|   1 |  13 |   7 | -11 |  -3 | -16 |   0 |  -4 |  -9 |   5 |  -1 |  15 | -14 |  -8 |  -6 |   9 |  14 | -11 |  12 |  22 |  12 |   3 |   5 | | H & <4>
|  11 |  22 |  31 |   5 |  19 |  -2 |  14 | -26 |   0 | -19 | -13 |  13 | -14 |  -8 |  17 |   9 |  12 |  13 | -27 |  -8 |   2 |  23 | -10 | | W & <8>
|  10 |  22 |  22 | -22 |   1 | -17 |   7 | -17 |   7 | -22 |  -7 |   6 | -11 |   5 |   9 |   6 |  24 |  -9 | -22 |   6 |   4 |  14 |  -3 | | Y & <4>
|  17 |  25 |  24 | -16 |  15 |  -4 |   2 | -15 |   5 |  11 |   5 |  37 | -26 | -10 |  12 |   4 |  28 | -20 | -23 | -12 |  10 |  13 | -15 | | Y & <4>
|  -4 |  19 |  14 | -18 |   8 | -22 |   5 | -16 |  10 | -15 |  -3 |  10 |  -7 |   3 |   2 |   7 |   3 |  17 | -14 |   0 |  -2 |   8 |   4 | | F & <8>
|  21 | -19 |  16 | -13 |  -9 |   1 |   3 |  14 |   9 | -12 |   6 |   6 |   2 |  -3 |   7 |  -8 |  22 | -17 |  -5 | -32 |  -3 |  13 | -12 | | W & <14>
|  -3 |  24 |  11 | -21 |   5 | -19 |   6 | -17 |   9 | -17 |  -4 |  18 | -10 |  -3 |  -4 |   9 |   7 |  21 |  -8 |  10 |   2 |   7 |   1 | | Y & <8>
|   3 |  23 |  27 | -10 |  12 |  -7 |   7 | -13 |   1 |  -7 |  -8 |   2 | -19 |   0 |   8 |   6 |  13 |  -3 | -13 |   2 |   5 |  12 |   6 | | W & <4>
|   4 |  23 |  38 |  -1 |   6 | -16 |  14 | -20 |   1 | -13 | -15 |   3 | -19 |  -8 |   5 |   8 |  16 |   0 | -13 |  17 |   8 |  20 |   9 | | W & <4>
|   7 |  25 |  28 | -21 |   9 | -16 |   6 | -13 |   8 | -13 |  -2 |  13 | -17 |   1 |   9 |   4 |  20 | -12 | -19 |  -5 |   4 |  10 |  -2 | | F & <4>
|   3 |   8 |  30 | -30 | -13 | -28 |  12 | -11 |   7 | -21 |  -9 |  -2 |  -3 |   2 |  -5 |   7 |  16 | -11 |  -2 |  13 |   3 |  14 |   9 | | Y & <4>
|   8 |  24 |  26 |   3 |  24 |   1 |   9 | -22 |   3 | -13 | -10 |  10 | -18 |  -6 |  19 |   9 |  27 |  -8 | -28 |  -2 |   4 |  18 |  -1 | | W & <4>
|  -3 |  21 |   6 | -27 |  -2 | -19 |  -2 |   1 |  -5 |  11 |  -2 |  17 | -19 |  -7 | -10 |   5 |  19 | -14 |   8 |  17 |  13 |  -1 |   5 | | H & <4>
|  -4 |  12 |   8 | -23 |  -3 | -17 |  -7 |   0 |  -1 |   2 |   1 |  11 | -12 |  -3 |  -6 |   5 |  12 | -12 |   7 |   4 |   6 |   2 |   5 | | H & <4>
|   5 |   3 |  -2 | -31 | -17 | -33 |  13 |  -5 |  11 | -27 |   7 |  19 |   8 |   6 | -10 |  12 |  -5 |  11 |   7 |  18 |   1 |   3 |  -4 | | H & <8>
|  10 |  22 |   6 |   8 |  13 |   0 |  11 | -28 |  -8 |  -7 |  -4 |  41 | -23 | -11 |  15 |   9 |  20 |  -2 | -13 |  16 |  13 |  14 | -21 | | H & <4>
|   5 |  11 |  12 | -26 | -11 | -25 |   8 |  -2 |   6 | -17 |   0 |  14 |  -8 |   2 |  -5 |   8 |  11 | -10 |   5 |  21 |   8 |   4 |   3 | | H & <4>
|  -5 |  19 |   9 | -10 |   2 | -13 |   4 |  -7 |  -4 |   6 |  -2 |  13 | -16 |  -7 |  -2 |   4 |  19 | -14 |   5 |  15 |   9 |   5 |   2 | | H & <4>
